Here is a tiny trained network, its code and every weight. The questions are about switching its units off for an input and a target symbol, where a switched-off unit gives its printed mean instead of its output.

import numpy as np


def w(rows, s, z=0):
    codes = np.array(rows[::2]) - 128.0
    scale = np.full(codes.shape[1], s)
    scale[-1] = z or s
    return codes * scale


def f(y):
    return np.maximum(y, 0)


def softmax(a):
    e = np.exp(a - a.max(-1, keepdims=True))
    return e / e.sum(-1, keepdims=True)


def log_softmax(a):
    a = a - a.max(-1, keepdims=True)
    return a - np.log(np.exp(a).sum(-1, keepdims=True))


def net(x, mask):
    ids = ['γεηθξπστψ'.index(c) for c in x.split()]
    T = len(ids)
    res = E[ids] + P[:T]
    r = res
    for j in range(3):
        rows = slice(3 * j, 3 * j + 3)
        q, k, v = (r @ M[0][rows].T for M in (Q, K, V))
        z = softmax(np.where(np.tri(T) > 0, q @ k.T / 3**0.5, -1e9)) @ v
        o = O[0][rows]
        res = res + np.where(mask[j], z, o[:, -1]) @ o[:, :-1]
    y = f(res @ A[0][:, :-1].T + A[0][:, -1])
    res = res + np.where(mask[3:7], y, B[0][:, -1]) @ B[0][:, :-1]
    return log_softmax(res[-1] @ U[:, :-1].T + U[:, -1])


Q, K, V, O, A, B = {}, {}, {}, {}, {}, {}
E = w([
[97,101,71,78],'γ',
[220,133,127,46],'ε',
[55,123,104,88],'η',
[87,128,8,91],'θ',
[236,127,124,142],'ξ',
[221,172,99,209],'π',
[34,144,43,125],'σ',
[158,160,133,235],'τ',
[174,191,192,150],'ψ',
],0.018)
P = w([
[63,2,93,131],'0',
[95,151,59,87],'1',
[90,160,74,93],'2',
[99,166,97,107],'3',
[89,178,96,109],'4',
[78,186,102,113],'5',
[63,204,110,111],'6',
[61,198,107,109],'7',
[79,190,99,103],'8',
],0.0081)
Q[0] = w([
[165,222,118,97],'H1',
[61,110,114,53],'H1',
[130,194,136,133],'H1',
[188,148,95,223],'H2',
[121,49,174,146],'H2',
[203,144,247,167],'H2',
[227,124,251,164],'H3',
[97,41,138,122],'H3',
[128,213,97,69],'H3',
],0.012)
K[0] = w([
[94,157,118,97],'H1',
[151,29,104,164],'H1',
[110,95,132,90],'H1',
[63,180,156,158],'H2',
[136,164,89,127],'H2',
[167,229,146,105],'H2',
[155,251,144,96],'H3',
[130,100,127,91],'H3',
[199,114,115,120],'H3',
],0.016)
V[0] = w([
[167,50,143,132],'H1',
[87,129,169,119],'H1',
[173,145,153,147],'H1',
[88,134,51,163],'H2',
[105,127,198,154],'H2',
[169,110,146,20],'H2',
[48,183,116,101],'H3',
[139,170,151,251],'H3',
[92,48,101,164],'H3',
],0.014)
O[0] = w([
[155,222,91,159,64],'H1',
[124,181,151,77,89],'H1',
[56,150,158,165,28],'H1',
[172,7,154,238,254],'H2',
[116,248,215,129,47],'H2',
[83,109,63,33,73],'H2',
[99,183,254,152,118],'H3',
[106,152,62,183,154],'H3',
[194,177,107,139,158],'H3',
],0.0093,0.0075)
A[0] = w([
[250,128,103,107,97],'N1',
[232,192,254,102,192],'N2',
[178,117,153,139,255],'N3',
[37,194,149,62,73],'N4',
],0.0077,0.0062)
B[0] = w([
[184,193,131,149,234],'N1',
[31,134,78,173,181],'N2',
[66,254,190,45,254],'N3',
[189,75,89,124,158],'N4',
],0.0086,0.0096)
U = w([
[197,155,134,89,147],'γ',
[88,59,115,94,86],'ε',
[46,221,142,96,250],'η',
[189,41,167,158,115],'θ',
[86,132,81,129,2],'ξ',
[90,36,103,173,7],'π',
[148,133,221,182,179],'σ',
[148,129,105,171,107],'τ',
[56,1,160,151,124],'ψ',
],0.0083,0.0048)

Each question gives the input, a string of symbols that net reads in full, and the target symbol t.
The units are the heads (3 rows each of Q, K, V and O) and the neurons (one row each of A and B). Each row of codes is followed by its name. A weight is (code - 128) times the scale printed after its matrix; where a second scale follows, it is the last column's (O, A, B and U).
mask holds one flag per unit, heads first, then neurons. A switched-off unit (its flag False) gives its mean, the last column of its rows in O or B, instead of its output. The means were averaged over made-up inputs and are rounded, as every weight is.
A unit's drop is (log p(t) with every unit on - log p(t) with that unit switched off) / (log p(t) with every unit on - log p(t) with every unit switched off).
The circuit of an input: a set's keep is (log p(t) with only the set's units on - log p(t) with every unit switched off) / (log p(t) with every unit on - log p(t) with every unit switched off). Starting from all 7 units, units are removed one at a time, each time the one whose removal leaves the highest keep (on an exact tie, the one counted first), for as long as the keep stays at least 0.8.
units of the circuit, in order: the units of the circuit, biggest drop first
k most important neurons: the k neurons with the biggest drops, biggest first
which heads matter: for each layer, one digit per head in row order, 1 if its drop is at least 0.15 and else 0, layers parted by /
drop of u: that unit's drop, to one decimal
input θ σ π π η π τ γ, target θ: units of the circuit, in order => H2, H3
input τ ε π, target σ: units of the circuit, in order => H2
input τ σ η σ γ π ξ γ, target τ: units of the circuit, in order => H3, H2
input θ ξ ψ γ ξ τ γ ε θ, target θ: which heads matter => 011
input η τ τ ξ γ ε γ, target η: which heads matter => 001
input π ψ γ, target π: units of the circuit, in order => H3, N3, H2
input ξ ε θ ε τ π ε ξ σ, target ξ: units of the circuit, in order => H2, H3, H1, N3
input ψ π θ σ σ ε σ σ, target ψ: which heads matter => 010
input π θ ε σ σ ψ θ θ, target π: units of the circuit, in order => H3, H2
input π ξ ξ η γ σ γ, target π: which heads matter => 101
input ε θ π σ π σ, target ε: units of the circuit, in order => H2, H3
input ψ τ σ ε η π ξ η, target ψ: 2 most important neurons => N3, N1
input η σ π ψ η, target η: 2 most important neurons => N2, N3
input ψ τ π ψ σ, target ψ: which heads matter => 100
input η ξ ψ τ, target η: units of the circuit, in order => H2
input η η σ η τ η θ, target η: 3 most important neurons => N2, N3, N4
input σ τ τ ε τ τ σ ξ, target σ: which heads matter => 010
input π ε π γ σ η, target π: 2 most important neurons => N3, N1
input γ π η, target γ: drop of H3 => 1.1
input σ ε π γ ε, target ε: drop of H1 => -0.1
input ε γ σ ψ, target η: drop of N2 => 0.1
input ψ τ σ γ, target ψ: most important neuron => N1
